[128 = 0]
[129 156 100 119 128 143 134 135 119 147 125 112 130 121 111  93 129 138
 158 130  79 102 177 156 110 136 142 178 119 133 154  96 115 130 124 121
 124 125 105 133 129 121 133 135 142 122 134 139  62 110 149 152  73 140
 108 147 123 116 109 152 115 140 148 139 114 133  89 112 135 120  96 135
 158 145 123 131 129] -> <27> (98)
[127 158 107 121 127 138 131 134 126 146 104 122 120 116 116  78 128 140
 156 132  77  42 192 166 119 138 145 199 118 130 158 104 107 134 118 117
 106 129  99 139 133 104 137 134 139 121 133 137  54 125 150 148  44 142
 105 135 131 115 115 136 117 128 146 131 113 131  98 116 130 119  98 122
 133 148 131 145 128] -> <27> (98)
[126 148 101 176 129 139 129 132 125 125 109 125 152 125 120 113 117 121
 119 133 108 113 136 133 121 128 138 177 122 132 128 116 129 127 119 114
 112 127 100 142 125 123 121 123 148 135 121 135  95 109 134 144  90 147
  59 143 138 113 127 137  96 132 150 108 124 106 110 122 136 131  98 130
 135 129 134 135 128] -> <26> (97)
[131 156 102 153 123 140 133 129 127 131 102 127 129 131 111  91 125 130
 148 137  97 108 190 138 127 128 146 165 116 132 137 110 116 132 123 114
 113 130 104 130 124 120 123 130 157 138 121 140  73 109 137 147  85 153
 114 131 138 108 134 137 105 145 133 113 128 116 104 127 145 131  95 124
 138 136 128 150 117] -> <20> (101)
[134 139  78 139 131 149 124 125 120 140  93 116 156 119 106  95 134 139
 118 134 110  95 188 162 145 140 140 174 123 131 151 110 114 122 117 117
 112 122 104 145 119 120 128 108 131 126 113 136  66 118 126 148  80 148
 108 132 126 110 140 134  93 127 145 118 115 122 112 111 141 136  96 112
 141 140 141 147 130] -> <26> (91)
[139 158  97 144 119 160 133 137 118 143 103 120 141 123 115  74 121 135
 162 137  86 111 171 177 114 140 140 212 105 127 150 103 105 137 116 110
 115 130  69 137 127 110 131 127 158 120 125 137  35 118 144 158   4 151
 101 146 140 103 122 139 102 133 135 107 125 115  88 113 149 132  97 115
 124 161 135 140 128] -> <27> (91)
[133 180  86 109 131 153 133 139 129 151 105 112 145 112 111  59 148 153
 143 132  98 100 229 160 118 135 139 167 110 124 158 105 103 127 122 124
 125 123  95 140 127 113 122 125 152 127 129 152  54 126 137 150  87 144
  92 137 123 100 126 145 106 140 180 125 108 131  85 112 144 119 101 118
 137 147 135 143 134] -> <25> (98)
[125 126  77 150 138 137 123 120 116 140  94 129 130 101 116 113 116 120
 158 123  70 107 147 183 129 144 139 231 118 139 153 112 131 124 115 104
  93 112  97 133 139 119 128 117 128 108 125 128  61 117 170 160   5 145
 104 138 128 112 128 145 108 116 161 109 103 114 129 117 132 123  96 112
 155 156 145 147  98] -> <26> (98)
[137 155 105 154 117 135 132 144 125 132 102 117 145 124 117  77 122 132
 155 137  73 110 185 155 120 130 139 194 117 131 130  97 113 130 118 113
 131 121  88 115 128 122 127 145 149 133 123 134  74 117 136 148  67 141
 114 143 140 105 128 141 104 128 136 117 127 111  99 135 141 139  96 122
 124 140 129 132 126] -> <25> (101)
[132 149  92 141 120 137 147 132 126 123 118 122 139 117 103  90 121 126
 145 131 115 117 158 151 119 131 139 178 122 125 122 102 116 123 126 103
 137 121 107 132 119 123 126 138 135 133 127 131  96 112 128 149  81 133
 115 139 140 115 121 137 103 120 148 101 115 114 106 128 135 137 109 126
 138 131 134 125 131] -> <25> (97)
[136 156  96 152 127 137 125 139 123 138 108 116 141 116 115  74 125 140
 150 135  97 127 186 148 120 124 132 166 131 128 136 104 113 131 123 114
 118 127  99 126 123 115 130 151 141 134 125 142  86 115 116 153  87 139
 113 135 136 108 139 138 106 133 129 114 121 110 109 121 134 133 104 124
 145 143 138 121 130] -> <25> (97)
[133 158 107 140 119 141 132 142 126 142 117  98 142 119 105  85 126 137
 149 135  92 104 172 146 117 129 144 174 118 127 143  93 123 138 119 120
 117 134  93 128 128 116 128 146 152 129 129 137  67 110 127 146  75 141
 105 156 133 112 110 149 106 136 143 126 112 116  88 125 140 130  92 146
 135 146 132 136 127] -> <25> (89)
[122 132  98 135 129 138 138 130 125 141 109 108 103 104 123 102 126 138
 149 134 101 115 136 173 113 147 133 211  96 127 147 111 112 126 120 112
 132 126 104 134 133 120 162 117 111 116 126 136  88 112 150 144  31 135
 110 140 129 122 124 149 109 139 159 122 114 119 116 119 132 126 108 120
 125 141 134 134 128] -> <25> (98)
[126 136 101 138 140 122 139 131 120 136 104 116 104 106 126  94 118 132
 151 134  91 115 119 164 115 128 142 209 106 129 146 112 123 129 117  81
 114 117 116 135 137 124 136 137 113 112 129 132  92 143 144 136  40 128
 110 135 126 120 136 139 114 114 167 118 109 113 126 117 130 122  99 124
 141 145 147 127 128] -> <25> (98)
[134 146 111 143 125 156 131 142 132 139 114 119 156 140 115  93 129 120
 137 135 121 115 176 128 133 130 139 117 125 118 134 109 120  87 121 115
 130 130 106 131 122 128 129 128 153 151 129 135  90 119 118 137 121 145
 105 138 139 112 127 131 108 134 137 123 122 120  98 127 128 132 102 129
 136 127 131 135 131] -> <20> (97)
[129 157  94 130 131 139 136 134 127 146  98 114 146 117 118  80 136 134
 139 134 105 104 209 156 135 131 138 168 113 128 143 106 110 136 118 105
 124 127 105 137 123 120 124 129 132 129 122 140  73 121 132 145 102 138
 108 130 126 115 132 136 101 126 144 118 109 130 120 116 137 125 102 122
 139 143 130 140 136] -> <20> (98)
[133 186  70 123 120 147 136 152 129 144  94  97 152 110 105  47 145 150
 147 133 108  88 250 161 123 140 141 173 112 123 138  84 101 121 121 115
 128 123  88 139 124 115 127 130 139 138 125 147  59 108 113 152 108 141
  96 137 114  99 134 144  86 132 154 120 109 123  84 114 151 135  88 124
 147 136 138 136 137] -> <25> (98)
[128 159 104 150 135 138 143 129 120 149 102 160 143 118 102  85 136 142
 151 139  64 103 182 162  92 129 135 195 116 133 147 100 116 145 121 125
  98 126  98 137 128 132 134 133 137 117 120 147  62 106 131 142  41 135
 112 151 121 101 133 140 100 129 127 121 112 110 133 116 141 118  92 130
 146 149 146 138 130] -> <20> (91)
[126 134 114 113 123 136 143 110 131 137 125 123 126 132 115 117 132 130
 141 129 129 115 137 145 131 135 135 161 131 130 138 119 125 132 122 122
 138 132 109 131 125 119 133 107 151 126 135 125  88 127 153 138  87 139
 124 131 124 130 104 138 133 125 129 131 127 129  96 121 137 129 122 122
 105 141 112 141 124] -> <27> (98)
[126 172 100 107 105 134 138 118 127 169 104 133 158 134  90  97 149 138
 153 128  66  85 231 145 152 134 144 163 135 126 184 108 122 140 130 109
  67 146  94 133 136 115 121 108 179 128 127 126  45 115 181 146 110 165
  94 131 116 108  84 148 122 146 138 141 101 136  64 111 153 136 100 143
 137 154 124 174 127] -> <27> (98)
[128 166 108 120 115 137 136 146 127 158 113 114 127 121 111  78 132 138
 152 132 103 104 184 140 114 131 136 167 116 128 140 106 110 131 121 121
 136 128  96 134 138 121 130 146 156 131 130 143  72 115 123 152  82 143
 110 139 128 112 122 147 109 127 137 136 120 119  82 132 136 134 109 141
 138 151 124 124 124] -> <27> (101)
[127 176  81 127 123 142 132 140 125 147 105 103 154 115 106  70 132 151
 155 135  97  96 216 161 116 137 143 172 120 130 150  77 102 128 123 116
 126 119  99 139 127 117 128 114 133 133 124 151  58 103  93 148  88 142
  96 137 117 109 127 145  93 137 146 128 112 121  94 107 140 119  92 132
 138 135 137 134 124] -> <25> (98)
[130 134 100 152 120 153 123 131 132 120 118 113 131 123 126 113 115 119
 141 144 136 119  84 151 124 146 143 194 138 125 122 113 129 130 114 111
 149 127  92 136 126 116 140 112 141 129 133 138 112 117 147 137  47 136
 112 137 131 132 116 151 106 105 149 120 129 113 102 127 122 140 107 129
 122 129 126 122 130] -> <25> (89)
[128 164  92 116 135 147 127 122 122 146 118 118 140 116 119  95 139 145
 135 126  97 100 205 150 135 133 144 157 124 129 151 102 118 123 127 126
 110 133 108 133 126 122 126 119 137 129 125 134  84 116 124 144 121 138
 109 131 121 104 120 140 117 131 144 137 112 133 101 122 139 122 102 134
 147 134 140 130 126] -> <25> (98)
[140 146 104 165 133 137 134 131 109 138 123 121 139 119 118  77 118 137
 153 136  77 102 140 136 103 118 138 182 125 132 145 100 119 120 116 120
 101 126 107 135 127 121 125 143 148 119 127 152  83  94 139 144  68 139
 113 145 136 107 113 156 104 131 142 128 115 107 114 116 130 116  89 151
 151 136 133 124 148] -> <25> (89)
[129 155  81 126 126 143 121 127 126 134 103 110 146 120 116 106 137 121
 140 130 126 110 177 160 160 142 141 158 126 132 149 112 125 132 125 115
 122 120 105 139 130 119 115 103 137 127 127 133  78 129 126 140 102 138
 106 135 121 118 115 134 106 124 154 103 119 135  97 125 126 133 118 116
 138 135 137 127 126] -> <25> (98)
[123 148  92 121 137 145 130 128 120 142  99 122 129 118 120 105 132 135
 147 133  99 119 172 158 138 143 137 185 133 136 153 113 111 126 137 121
 118 132 108 135 131 122 137 119 128 120 131 136  80 120 148 140  72 142
 105 138 130 120 105 142 112 128 147 122 109 127 110 117 139 121 103 114
 149 146 141 139 131] -> <25> (98)
[127 144  98 113 109 149 130 126 130 120 101  96 135 132 136 125 138 122
 123 129 173 126 131 150 162 157 143 169 140 121 123 129 122 134 125 115
 182 119 103 136 116 108 140  78 135 164 139 129 117 144 135 140 102 151
 105 126 131 133 124 122 102 105 139 112 126 126 100 124 133 130 122  94
 109 125 118 135 114] -> <20> (98)
